Below is a small trained network, with its code and all its weights. Each question gives an input and a class and asks what happens when units are switched off, that is, made to give their printed mean instead of their output.

import numpy as np


def w(rows, s, z=0):
    codes = np.array(rows[::2]) - 128.0
    scale = np.full(codes.shape[1], s)
    scale[-1] = z or s
    return codes * scale


def norm(h):
    return h / np.sqrt((h * h).mean(-1, keepdims=True) + 1e-5)


def f(y):
    return y / 2 * (1 + np.tanh(0.7978845608 * (y + 0.044715 * y**3)))


def log_softmax(a):
    a = a - a.max(-1, keepdims=True)
    return a - np.log(np.exp(a).sum(-1, keepdims=True))


def net(x, mask):
    res = np.array(x, float).reshape(1, 7) / 4 @ E
    u = 0
    for l in range(3):
        y = f(norm(res) @ A[l][:, :-1].T + A[l][:, -1])
        res = res + np.where(mask[u : u + 7], y, B[l][:, -1]) @ B[l][:, :-1]
        u += 7
    return log_softmax(norm(res)[-1] @ U[:, :-1].T + U[:, -1])


A, B = {}, {}
E = w([
[134,143,122,228,140,4,110,90,84],'x0',
[124,128,132,127,130,127,128,131,129],'x1',
[101,188,101,34,189,48,116,67,241],'x2',
[126,127,126,126,126,128,130,124,128],'x3',
[129,128,129,126,128,127,129,129,124],'x4',
[125,128,129,126,126,126,129,127,129],'x5',
[118,16,108,128,190,113,133,139,138],'x6',
],0.0028)
A[0] = w([
[115,123,115,85,145,127,95,95,180,134],'L0N0',
[134,129,118,133,138,134,135,107,108,92],'L0N1',
[131,90,161,121,97,252,190,158,73,137],'L0N2',
[116,131,111,135,114,119,173,128,128,107],'L0N3',
[140,112,139,137,145,136,145,113,120,99],'L0N4',
[160,96,125,241,83,95,82,149,41,6],'L0N5',
[145,53,160,135,154,135,112,121,135,98],'L0N6',
],0.004,0.0021)
B[0] = w([
[150,121,113,106,129,157,140,179,63,173],'L0N0',
[123,121,144,140,125,124,120,129,140,117],'L0N1',
[132,143,99,178,93,4,27,126,193,251],'L0N2',
[148,128,142,138,140,131,112,121,131,121],'L0N3',
[121,116,152,129,142,121,121,121,163,119],'L0N4',
[114,125,172,72,154,204,189,97,116,216],'L0N5',
[100,85,113,107,157,120,129,148,142,136],'L0N6',
],0.0043,0.003)
A[1] = w([
[107,82,101,98,160,125,84,161,180,134],'L1N0',
[111,169,92,142,170,3,151,75,145,1],'L1N1',
[138,59,132,166,168,91,88,114,112,59],'L1N2',
[147,156,89,147,95,110,120,130,117,24],'L1N3',
[153,204,112,76,100,111,80,127,154,147],'L1N4',
[115,173,201,179,92,204,173,122,101,64],'L1N5',
[140,144,161,190,81,81,114,125,97,31],'L1N6',
],0.0045,0.0013)
B[1] = w([
[197,136,85,94,148,48,124,97,29,207],'L1N0',
[158,67,128,157,28,180,49,210,127,239],'L1N1',
[89,104,69,137,40,194,188,186,196,174],'L1N2',
[120,149,161,152,147,141,104,126,155,132],'L1N3',
[65,119,187,193,156,252,187,149,106,253],'L1N4',
[147,145,82,100,142,16,110,36,92,185],'L1N5',
[124,139,157,51,204,112,100,96,139,189],'L1N6',
],0.0034,0.0026)
A[2] = w([
[80,59,142,186,173,170,255,116,96,42],'L2N0',
[129,166,183,202,75,140,75,131,145,66],'L2N1',
[138,206,198,98,144,128,194,76,94,127],'L2N2',
[121,198,164,207,82,142,58,136,156,5],'L2N3',
[132,206,169,103,152,166,95,119,142,42],'L2N4',
[129,41,115,168,128,63,57,136,153,109],'L2N5',
[113,140,126,71,157,184,205,141,178,197],'L2N6',
],0.0048,0.0017)
B[2] = w([
[89,255,203,58,151,188,137,142,184,154],'L2N0',
[112,117,142,46,199,99,96,128,137,238],'L2N1',
[133,87,95,189,85,118,125,123,142,215],'L2N2',
[128,99,162,19,176,111,93,157,132,250],'L2N3',
[130,142,144,154,95,157,127,165,173,182],'L2N4',
[139,180,108,197,76,185,173,122,141,254],'L2N5',
[117,129,155,166,146,110,162,101,88,187],'L2N6',
],0.005,0.0031)
U = w([
[121,132,187,20,154,99,8,178,163,183],'0',
[72,213,191,150,134,221,227,114,142,185],'1',
[156,88,22,210,41,139,124,193,175,171],'2',
[144,57,73,32,252,90,205,113,67,2],'3',
[141,137,150,191,103,35,113,2,47,35],'4',
],0.0092,0.0019)

Each question gives the input, the list of numbers given to net, and the class t.
The units are the neurons (one row each of A and B). Each row of codes is followed by its name. A weight is (code - 128) times the scale printed after its matrix; where a second scale follows, it is the last column's (A, B and U).
mask holds one flag per neuron, layer by layer. A switched-off neuron (its flag False) gives its mean, the last column of its row in B, instead of its output. The means were averaged over made-up inputs and are rounded, as every weight is.
A unit's drop is (log p(t) with every unit on - log p(t) with that unit switched off) / (log p(t) with every unit on - log p(t) with every unit switched off).
The circuit of an input: a set's keep is (log p(t) with only the set's units on - log p(t) with every unit switched off) / (log p(t) with every unit on - log p(t) with every unit switched off). Starting from the 12 units with the biggest drops (on a tie, the unit counted first), units are removed one at a time, each time the one whose removal leaves the highest keep (on an exact tie, the one counted first), for as long as the keep stays at least 0.8.
units of the circuit, in order: the units of the circuit, biggest drop first
most important unit: the unit with the biggest drop
k most important neurons: the k neurons with the biggest drops, biggest first
top k neurons in layer l: the k neurons of layer l with the biggest drops, biggest first
drop when u is switched off: that unit's drop, to one decimal
input [-2,5,0,-3,6,-6,8], class 2: most important unit	L0N5
input [1,7,7,8,-7,-2,1], class 2: units of the circuit, in order	(L1N1 L2N3 L2N1)
input [8,4,1,0,0,-6,-8], class 0: 2 most important neurons	(L1N1 L2N3)
input [8,6,-1,-2,4,-1,3], class 1: units of the circuit, in order	(L0N2 L2N0)
input [2,8,0,4,1,5,-7], class 4: units of the circuit, in order	(L0N2 L1N5 L2N2)
input [-8,-6,-1,-1,-8,2,-7], class 0: units of the circuit, in order	(L0N2 L2N5)
input [-5,-8,6,-3,1,-3,0], class 1: units of the circuit, in order	(L2N3 L2N6)
input [-4,-4,-1,-5,2,-2,1], class 2: 2 most important neurons	(L2N5 L1N0)
input [2,-8,-1,-2,-1,-4,-7], class 4: 2 most important neurons	(L0N2 L1N5)
input [1,-3,-6,-7,1,7,-8], class 4: 2 most important neurons	(L1N5 L0N5)
input [-1,4,6,-5,6,6,-7], class 1: 2 most important neurons	(L0N2 L1N4)
input [4,6,1,-1,-4,-4,5], class 2: top 2 neurons in layer 1	(L1N4 L1N1)
input [0,-1,6,1,6,-6,-1], class 1: 3 most important neurons	(L0N2 L0N0 L1N4)
input [-4,-6,3,-6,8,-7,-5], class 1: units of the circuit, in order	(L1N4)
input [2,7,-7,5,8,8,-1], class 4: 2 most important neurons	(L1N5 L0N5)
input [4,7,1,-5,-7,6,2], class 2: 2 most important neurons	(L1N1 L1N4)
input [1,1,-1,-2,5,-1,-4], class 4: 2 most important neurons	(L1N5 L0N2)
input [-4,2,-4,-4,3,-1,-1], class 0: 2 most important neurons	(L0N2 L2N3)
input [-1,-3,4,-4,3,0,-7], class 1: 2 most important neurons	(L0N2 L1N4)
input [6,3,-7,4,4,-6,4], class 1: most important neuron	(L2N0)
input [-2,2,4,1,-6,8,-5], class 1: drop when L0N2 is switched off	1.0
input [-5,2,4,-5,0,-7,-4], class 1: drop when L0N1 is switched off	0.0
input [-8,-2,-2,-4,7,-1,-6], class 0: drop when L0N2 is switched off	1.0
input [-8,-5,-6,-3,7,3,0], class 0: top 2 neurons in layer 0	(L0N2 L0N0)
